Table B holds the same points as the rows below and some others, measured another way and shuffled. Each row below is followed by which row of B it is.
B:
1: [ 171 -144  -14   72  111   46  126 -165   49  423  -21    4  154  223
  -43  223 -165   29   84  111  -26  101  188   75 -104   42  116   20
  -87  164   35  -71 -335   79  -33   49   32]
2: [ 147  -79   36   72   81  -83 -166  322  -37  183  146   51   86   31
  -65  -12    3   71   83   52   14  248  -29 -112  -50   51  -13   53
 -151   71  110 -195  -32   44  -17  -25  169]
3: [ 129   40    5   74   14  115   21  102  -60 -137   94  119    3   82
  245  101 -193  168   98  -71  -88  139 -241  -98  -61 -203 -121  183
 -262 -183  -44 -384    2   60  144  -62  288]
4: [  18 -186 -222   52  117   92  261   61 -100  -53  132  -43 -291  108
  137  138 -225  138  160   24   43   31 -128  122 -130 -257 -130  120
  -62 -130    0 -349   41   57  121   10   81]
5: [  26  401   15  -75 -491   56 -128   75  103 -224 -115  234  413   35
  128  -76  232  238   54   27  -72   64 -369 -206  193  311 -213   79
 -193 -238  -65 -156  225  117  124  -86  346]
6: [ 156  247   23  -48 -309   28 -140   89   87  -18  -15  119  369   63
  122   10   21  176   41   32 -100   22 -219 -201  127  110  -45   87
 -280 -189  -57 -184  -11  121  119  -76  371]
7: [ 106 -275 -252   29  131  103  255    2  -71   69  134 -146 -362  198
  138  154 -309  104  219   87   65   13  -24  156 -129 -362  -69  129
  -34 -100  -19 -366  -78  120  116   -9   93]
8: [-301 -157 -274  -76 -115  -55  326 -224  -84  224 -173 -280  152   96
 -303 -119  179  -74 -202  208  362 -512  137  319   50  409   60 -353
   60   29  -87  250  102 -105  -60  110 -353]
9: [  57 -463  134  217  417  236   66  -86 -215    2 -112    6 -622  403
  122  -60  -81  -51  284  133  271  517   57  171 -249 -287 -298  105
  187  209   13 -429   85   70  -69 -106 -115]
10: [ -44   55 -205   24  -60   82  345  -89   15   -8   29  123   98   53
   88  231  -87  192   70  -16  -74  -21 -138   95  -69   81 -103   92
  -90  -94    9 -142   12   26   95   80   67]
11: [  67 -115 -130   39  119  -64   25  288 -122   54  232 -107    8  -49
   21   31 -195   68  -44  -21   29 -120  -98  -30  -60 -162   60   21
 -293 -142    0 -239  -41  -31   95    5  153]
12: [   1  138  286   72  -77  -43 -341  177 -108   -6 -111   84  442    3
  -62 -259  216  -32 -223   -5  121   25 -129 -211   85  307  -15 -125
 -329  -20  -62  -38   99 -104  -39  -90  126]
13: [ -29    7 -301 -127 -273 -217 -148  597  -53  -91  247 -170  -25 -144
 -122 -241  165  159   48  122  154 -148 -269  -88  147   89 -110  -54
 -105 -259   59 -190  347   69  109  -46  220]
14: [-133  -70 -414  -84 -113   31  459 -150  -45   43   58 -218   37   35
   10  145 -193  110  -71   51   84 -512  -65  233   -6  -28   59  -82
 -142 -240 -111  -54  -14  -16  147  101  -37]
15: [-334   21  119   67 -105  164  202 -448  -97  -28 -468   83  230  248
 -134 -181  388  -72 -168  127  333  -84    7  214   19  578 -208 -246
  109  142 -130  183  251 -132 -125   22 -352]
16: [ 498 -138   52  -22  -33  -16 -412  308   27  249  200 -174  -34  203
  138  -29 -317   72  214  133  -37  157   -7 -248   53 -446  129  154
 -328 -132  -37 -458 -300  262  127 -186  527]
17: [ 309  136  195  121  107 -120 -399  596  -56   22  329  208  314 -152
  125   40 -151  150   -6 -156 -232  316 -236 -404  -48 -128   44  205
 -521 -106  100 -370 -109    8   91  -77  507]
18: [ -57 -257  163  224  323  229  279 -441  -72  245 -295  185 -106  387
  -37  145   63  -59  130  118  155  416  212  244 -243  205 -176    2
  208  396   46  -55  -84  -20 -169   50 -299]
19: [ 481  -63   86  104  244 -147 -342  546  -41  309  464  -17  231  -87
  111  177 -473   97   10 -105 -258  146  -31 -336  -95 -418  298  198
 -610  -99   80 -399 -445   61  125  -60  541]
20: [-177   31  -51   48  -26   51   93  119 -177 -279   -7   39   29  -32
   67 -120   69   83 -108  -57  140 -109 -275   14  -12   81 -190  -37
 -181 -192  -79 -184  297 -104   79  -18   19]
21: [ 102 -228  -24   62  161    7  -72  200 -164   48  120 -166 -159  102
   50  -82 -178   -4   18   47  151  -21  -48   -2  -63 -249    0    5
 -207  -87  -52 -302  -13   15   63  -73  118]
22: [ 100  224  202  115   20    1 -122  123  -38   22   54  243  530  -62
  101   90  -73  101 -170 -157 -169   61 -171 -228  -26  138   57   64
 -473  -79  -21 -128 -127  -90   59   -2  263]
23: [ 338 -134   76  -22  -20  -16 -166 -153   81  602  -36 -214  351  272
  -83   78 -232  -68  -26  188   23 -124  297  -43   39  -37  350  -85
 -283   94  -78  -24 -530  129  -13  -35  184]
24: [-320   49   43   77  -58  135  294 -377 -106  -52 -345  118  261  146
  -87  -59  269  -13 -184   42  220 -127  -43  195  -26  500 -169 -190
   19   81  -98  146  199 -160  -77   66 -296]
25: [-167  -66 -155   19  -55  216  521 -603   12  150 -296    8  106  298
    7  204  -24   42   -1  111  118 -186   91  324  -79  231  -63  -81
   76   55 -111   58  -84   -3   -5  106 -233]
26: [  -6  135   81  -65 -377  -29 -321  218   10 -113 -162   59  145  126
  -76 -353  412   83   90  188  213  177 -217 -152  194  357 -262  -65
   17  -62  -13 -120  358  115  -12 -145  171]
27: [ 132   57  182  113   86   17 -132   82  -62  117   21  117  346   38
   51   39  -87   31 -108  -60  -56   76  -57 -152  -40   54   69   28
 -365   -6  -23 -145 -152  -47   19  -27  188]
28: [ -45   47  109  182  192   70  207 -132  -44  151  -54  285  342   48
  -15  225    5   64  -78  -82  -88  187   13   34 -173  287  -24   32
 -163  171   67   -4 -120 -118  -55  107  -63]
29: [-239 -188 -393  -47 -125  243  729 -662   34  140 -293 -110 -175  365
  -17  219  -13   80  144  227  217 -253  111  500  -73  177 -151  -92
  312   34  -99   36   25   79   18  130 -329]
30: [-110  126   -7   -1 -219   58   89 -157   29   40 -215  124  293  135
  -76  -43  255   78  -14  106  103   13  -78   50   62  427 -139  -77
   -1   35  -24   50  129    9  -28   11  -32]
31: [-211   68 -259   -3 -131  -53  249  191  -39 -126   63  115   38  -80
  -84   10  213  194   51   33   71   14 -225   90  -15  325 -238   -4
   53  -71   94  -59  337  -32   37   86  -41]
32: [ -28   -7 -128   -3  -96  156  284 -287  -34   10 -104  -61  105  175
  129  117 -163   80  -35   25   50 -257  -75  128  -14  -41  -10  -14
 -179 -163 -153 -131  -73   15  108   17   40]
33: [ -38 -131   81   96  137  -74 -129  254 -151   92   21   -7   47   26
 -142 -177  147  -33  -57   62  192  118  -21  -26  -51  178  -67  -96
  -98   94   49  -88  134  -76  -72  -20  -39]
34: [-125  -20 -314   47   49   69  427   94 -108 -212  186   57 -124  -63
  160  206 -191  215   46 -103  -46 -119 -264  128 -125 -124 -161  119
 -146 -235    1 -273  155  -41  167   87   65]
35: [ -78   28 -172  -66 -307  131   57   76  -52 -352  -90   -3 -255  169
  155 -184  155  180  209  130  194   62 -337   36   99   -9 -381   66
   78 -254  -84 -339  429  142  130 -120  149]
36: [ 109 -212  -44  -31 -139  249  209 -618  101  354 -374 -140  -77  552
   10   67  -36  -23  222  325  211   23  248  249    5   50  -38  -54
  186  145 -134  -64 -221  220  -34  -47  -81]
37: [ -78    9 -216  -52 -200  131  294 -213   -7  -57 -104  -61   29  159
   95   57  -50  121   34   84   91 -230 -128  142   30   41 -105  -17
  -64 -189 -122 -132   77   63  115   12   41]
38: [ 167  -31  -17   33  -14   -3 -159  330  -56  -58  159   21  -64   48
  112  -44  -82  135  140   27   -5  185 -193 -143  -11 -163 -106  132
 -197 -136   21 -372   67   99  100  -93  306]
39: [ 188  -37  -23    8  -45    9  -72   67   16  190   52  -38  125  133
   30   46 -113   76   72   85   -2   32  -15  -67    4  -50   49   45
 -201  -48  -16 -197 -147  102   60  -45  217]
40: [ -50 -144   80   76   68  141   93 -259 -110   94 -204  -62   47  247
    8  -61   -3  -61  -68   90  204  -68   52  123  -45   66  -30 -108
  -90   41 -125  -77  -25  -37  -20  -29 -101]
41: [ 233 -145   75   59  103   75 -148   86 -100   76   77 -117  -41  169
  165  -22 -284   15   33   23   44    8  -49  -93  -37 -339   60   66
 -328 -130 -104 -361 -177   71  101 -113  262]
42: [-157 -148  124  190  286  -48  -91  404 -270 -169   76  119 -129  -58
  -82 -215  196   -5  -49  -43  209  291 -175  -27 -139  140 -250  -26
  -71   77   94 -210  353 -165  -69  -27  -88]
43: [-414  -34 -234  101   86  187  759 -515  -91  -37 -223  136   98  102
  -33  254   55   74 -124  -20  110 -222  -18  411 -174  375 -167 -105
   98   62  -47  132  125 -183  -22  220 -419]
44: [ 237  255  130  -53 -414   28 -388  208  142  -38  -84  211  234  167
   93 -137  230  205  252  143  -43  402 -243 -294  180  194 -222  146
  -83  -82   23 -271  133  251   59 -173  445]
45: [ 200   85  122   39  -70   -7 -119  -33   82  337  -47   97  443  132
  -44   99  -16   51   -8   71  -83  112   73 -119   22  205  120    7
 -236   96   13  -28 -263   64  -21   -6  190]
46: [  81  294 -143 -130 -465  -25   13  -31  190  133  -61   92  495   61
  -17   81  118  204   53  113  -96  -93 -136  -96  173  344    3   13
 -154 -128  -14    2  -37  151   92    4  270]
47: [ 158  198  -44  -81 -340  -33  -94  -11  164  242  -56   59  460  104
  -54   49   88  137   50  138  -64  -12  -37 -118  140  292   59   -3
 -171  -39    1  -11 -119  144   39  -15  255]
48: [-410 -158  -48  148  200  106  394 -186 -249 -147 -189   46  -72   73
  -92  -83  187  -40 -168   -9  305 -102  -71  284 -147  310 -230 -174
   68   69  -48   31  321 -237  -74   89 -400]
49: [ 112  -18   86   60   65  -72 -136  141  -57  236   70  -27  338   15
  -71   -9  -76   -7 -146   10   13  -61   30 -107  -16   85  156  -64
 -338    3  -13  -64 -172  -48   -2   -4  128]
50: [-370 -172 -131   61   64  143  509 -506 -132  101 -325  -78   53  215
 -159    6  150  -78 -161  122  321 -290  122  405  -91  387  -92 -255
  137  125 -102  185  112 -160  -93  131 -467]
51: [-466 -116 -163  144  179  238  681 -418 -221 -254 -230  115 -147  118
   45  100   84   43 -109  -55  224 -145 -123  402 -203  240 -302  -89
  118    6  -83  -17  310 -217  -13  143 -436]
52: [  55  -96  -43  126  221   12   63  287 -155  -77  231   58  -72  -47
  121   92 -207  112   18 -105  -37   99 -182  -47 -146 -199  -70  126
 -270 -110   31 -341   22  -49   96    3  160]
53: [-358 -152  -11   45   16   18  213 -255 -158  122 -316  -96  140  153
 -289 -216  349 -131 -216  168  416 -211  116  276  -17  538  -97 -343
  119  179  -64  243  224 -180 -158   71 -446]
54: [  94 -149  -95   33  -62  294  281 -382   69   46 -208   79 -318  454
  189  165  -66  141  396  194   75  317  -10  191  -83 -101 -283  174
  227   54  -32 -319  -13  241   45  -54   43]
55: [-186  163  150   52 -129   -6 -116  103 -134 -187 -149  126  344  -32
  -52 -243  298   22 -212  -23  162  -50 -225  -87   74  398 -152 -131
 -206  -76  -72   -5  295 -142  -17  -40    1]
56: [-163  -84   86  215  329  138  400 -352 -134  172 -136  172  259  101
  -23  243  -86  -38 -197  -99   19  -18  101  200 -233  234   32  -68
 -156  185  -20   58 -163 -215  -77  151 -269]
57: [ 169 -173 -202 -151 -305  162   77 -322   81  185 -189 -308 -178  441
   88  -49 -131   45  235  321  214 -186   65  147  121 -187  -20  -24
   54 -144 -187 -224 -110  288  107 -126  144]
58: [-132  144 -143  -16 -269   45  120  101   26 -197  -79  208    4   66
    6  -54  305  221  191   98   73  226 -275   23   46  340 -367   63
  137  -64   66 -144  387   89   30   -9   60]
59: [-211 -119 -269  -23  -77  258  685 -788   -1  186 -325 -144   98  333
   20  244 -146    1  -81  127  163 -485  147  437  -63  141   38 -158
   40  -30 -214  112 -164  -20   43  136 -305]
60: [-144  122 -199   12 -174   87  298    0   16 -179  -45  215    6   49
   61  104  156  231  152   26    0  140 -255   88  -28  244 -313  100
   77  -79   50 -154  283   51   67   49   34]
61: [ -19   -6 -193  -44 -152  -14   28  256  -66 -156  104  -58  -91   19
   52  -98   29  146   90   67  101  -45 -245  -13   46  -30 -170   32
  -94 -213  -18 -265  236   66  115  -46  172]
62: [-116  379  120   95 -210  169  190 -232   74 -158 -222  477  502   58
  123  170  212  208  -24  -96 -156  212 -256  -65  -11  487 -239   98
 -125   -6   -6  -22  125  -35   19   49   90]
63: [  25  -56  -15   76   72 -135 -208  596 -128  -89  225   91  -81  -98
  -62 -160  148  116   97   16   80  311 -220 -148  -40   72 -201   72
  -96  -18  148 -283  284    4    8  -50  171]
64: [  71   25  200   73  -36  122 -115 -144  -58   37 -178   48  222  204
   82  -77    7   -5  -60   39   86   36  -54  -66   17   77  -30  -31
 -229  -20 -124 -139  -57    3   12  -86  111]
65: [   1   43  272  136   43   77 -162    5  -85   -2 -164  201  217  136
    9 -119  180   -1  -36   18   97  276  -81  -94  -29  250 -149  -14
 -133  104  -10 -114   89  -44  -63  -70   41]
66: [ 117 -108 -155 -120 -290  133   45 -249   50  128 -177 -249  -70  353
   65  -73  -64   42  154  265  197 -189   17  104  122  -84  -28  -52
   -3 -145 -172 -177  -49  214   89 -102  128]
67: [-177 -201  -49   27  -13  112  149 -189 -127    0 -231 -105 -163  253
  -76 -176  172  -41   31  183  351  -36   12  210  -18  172 -189 -145
  140   50  -81  -69  212  -12  -49  -25 -213]
68: [ 298  -81 -124   18   28  -28 -110  390    2   66  303    0 -135   49
  145  108 -246  190  253   32 -114  241 -149 -147  -49 -319  -40  233
 -205 -137   79 -454  -85  183  140  -70  405]
69: [ 301 -398 -287  -45   31  219  242 -246   21  229   37 -306 -538  470
  232  199 -471   88  404  250   94   12  105  216  -83 -607  -10  166
   53 -109 -106 -476 -275  324  152  -89  193]
70: [ 321  -89 -192  -62 -100   39  -31  144   31  117  206 -166  -90  153
  202  129 -375  158  202   84  -72  -54  -94  -78   22 -426   73  163
 -272 -257  -67 -420 -211  227  197  -89  420]
71: [ 293 -148  -86   14  107 -125 -202  457  -72  193  349 -167    9  -27
   38   27 -312   79   48   12  -46  -19  -57 -164  -27 -335  164   95
 -382 -148   29 -346 -197   78  124  -57  361]
72: [ 212  -59  -36  195  423  -65   98  403 -125  110  467  143  132 -187
  171  369 -488  156  -46 -260 -306  117 -129 -144 -255 -352  155  237
 -539  -99  111 -371 -299  -93  130   85  303]

[  50 -102   -6 -114  -59  -85  142  -15  -52  -87   68  -29   57  -11
   39   -1  -54  -88   93  138  146  -81   35   11   37   34   75  -89
  123   80  172   36] : 67
[-186 -124 -153  172 -292   82 -184  205   96   95 -459  -69   33  -57
  116  -52 -179  -42  -39 -132 -295  -88  -21  385  -53 -126  120   27
 -234 -213 -292   72] : 34
[ -37 -146 -350   30 -484  -33  -43   58   72 -232 -267 -256  -77 -114
  -10  -55 -165 -374 -153 -129   57  -57  191  469  270  -55  282 -239
  110  249  -94  434] : 15
[  62   29  -91  -20 -206  174   74  -87 -160   12  -78    1    5  -53
  -67   36 -116 -300  -51  118   99 -171  -59  268   -3  -26  202   -1
  100  199  131  105] : 55
[ 118   48  148  -29  188  227  111  -72 -222  168   -6  220  103   94
  -88   50 -157  -27  143  195  -67 -175 -250  -68 -211   40  -21  160
  -59  -24  197 -367] : 31
[-149 -293  189  103  -45  -69   59  343  273  -23  -71 -190  -22  157
   28 -120  -30  406   80 -162 -354  -64 -133   45 -103   45  -10 -176
 -317 -336 -310   47] : 29
[ 107   79  -27 -109  -16   27   48  -78  -61  -24   44  -21    3   73
 -155  -36  -67   55   55   26   65  -17  114  -39   77  151  125    0
  212   62  128    7] : 45
[ -49  180   53 -167 -149  -44   44  -45 -112  266  -77  194  218 -198
  276   74  176  114   80  337  217 -158   37   97 -235 -119   73  273
   47 -244  231   53] : 56
[ -39 -342  -61   33   23 -203   14  146  166 -269   15 -273  -71  188
  -60 -124 -245   52  147 -195 -154  123  161  -83  242  177   48 -305
   89    5 -130  -24] : 57
[ 281  338  184 -307   77  167  279 -225 -307  206  172  365  184  -72
  -70  102  172   57   74  441  325 -297 -173 -103 -252   16   25  260
  116   61  516 -114] : 42
[ 104   11  262   -7   10  224  160  225  101  116 -119  119   18  138
 -207  -78   54  419  -11  -44 -329 -292 -371   51 -268   16  -49    8
 -438 -227 -131  -58] : 60
[-221 -259 -157   99 -370 -109  -36  123   88  -84 -146 -279  -21  -87
  212  -18 -122 -227  -16  -13   24  -11  127  369   90  -79  231 -167
   67    1 -123  314] : 50
[ 111   11   32  -78  126   81   74  -66 -156   62  -39  151  103   50
  -39   18 -147  -52  141  150    2 -111  -83  -76  -75   48   -3   88
   35    1  192 -268] : 6
[ 216   46  239 -204  221  -65  186   90  141  -89  192   15   -7  261
 -319 -146   76  620  131  -92 -129  -30   10 -373   10  290  -72  -91
  -12 -156   35 -112] : 36
[  42   -9  150   -7 -317  202  235   96   84  -47  147 -240 -161   88
 -257  -58   97  114 -173  -39   -9 -210 -152  308  -41   82  267 -203
  -26  135  -79  467] : 12
[ -54 -198 -293   79 -154  -15 -106  -20  -88 -123 -252 -101   23  -40
   73   -4 -354 -443   62  -25  -18   19  134  217  181  -21  147  -89
  135  165   13  -55] : 61
[ 324   45   28 -153  145  172  218 -139 -186 -138  135   95  -22  160
 -364  -16 -178 -129   57   76   64 -148 -112 -122   70  181   50  -85
  143  321  279 -178] : 26
[  -8  -79  -88   10 -384   53  101   63   95 -162   16 -309 -152   23
 -168  -71  -25  -89 -154 -104   43  -73   84  340  161   72  304 -248
  133  201  -94  477] : 33
[ -66 -189 -369  -29 -296 -189  -80   -6  -31 -179 -268 -110   73 -170
  224    4 -219 -448   35   45  164    9  257  269  227  -92  163 -125
  188  150   75  145] : 38
[-100 -275  -81   93 -370   -9   82  214  182 -188 -121 -310 -109   16
  -24  -80  -98 -100 -102 -148 -115 -112  -29  381  104  -25  210 -311
 -110   80 -228  393] : 30
[-137 -103  346  134   -2  127   42  320  265  155   -6 -160  -82  258
 -148 -136   49  664   29 -197 -467  -73 -204   26 -227  134   33  -46
 -330 -437 -380   43] : 59
[  92   94  419 -123   71  188  317   57  -65  239  202  175   89   75
  -56   35  212  372   68  277    0 -315 -376  -44 -390   14   -6  118
 -209 -190  166  -37] : 24
[ 250  305  -12 -361 -118 -101  130   -7   48   -6  -70  206  127  -88
 -119  -77  272  410  -21   92  167 -172  143  -82   -3   63    9   84
   22 -115  210  177] : 18
[  47  125   83  -79 -190  119   90   35   33   84   -2  -40  -14   25
 -138  -45  101  226  -65   22  -12 -142  -24  152  -77   60  166   18
    1  -63   -5  225] : 27
[  78  135 -193  -75 -146   51 -116   17  -19   38 -369  145  100  -77
  -51  -51  -94   22  -15  -43  -80  -90  107  139   29  -22   57  121
  -49  -83    4  -33] : 3
[-111 -117 -441   44 -255 -151 -274   13   11 -108 -443  -95   66 -124
  157  -48 -309 -320   46 -118  -35  109  357  244  257  -44  146  -19
  161    8  -78   20] : 25
[  -3   42 -119 -116 -236  -35   53  -70 -125   49  -97   45  115 -174
  168   51    6 -209   13  224  233 -129   81  211  -21  -88  157   63
  141   52  206  149] : 17
[  76 -130 -455   28 -259   18 -145   12  -37 -232 -477  -36    4  -80
  -64  -59 -374 -492  -52 -159  -78  -52  153  319  286  -55  134 -140
   28  261  -44   26] : 58
[-197 -257  -55   73 -335 -137  -19  286  236  -54 -240 -213   10  -56
  185  -81  -11   99  -26 -100 -160  -86   27  313    1  -96  110 -172
 -211 -213 -261  298] : 4
[ -21   17  176   30   19  134   16  136   64  143  -79   16   13  136
 -112  -70  -27  353   57  -53 -263 -100 -127    6 -163   85   26   65
 -167 -256 -129  -86] : 32
[-188 -395 -281   25 -245 -432 -146  272  340 -316 -269 -348   -4    4
  182 -168 -167   88   88 -279 -143  175  390  100  333   39   70 -323
   24 -164 -293  221] : 69
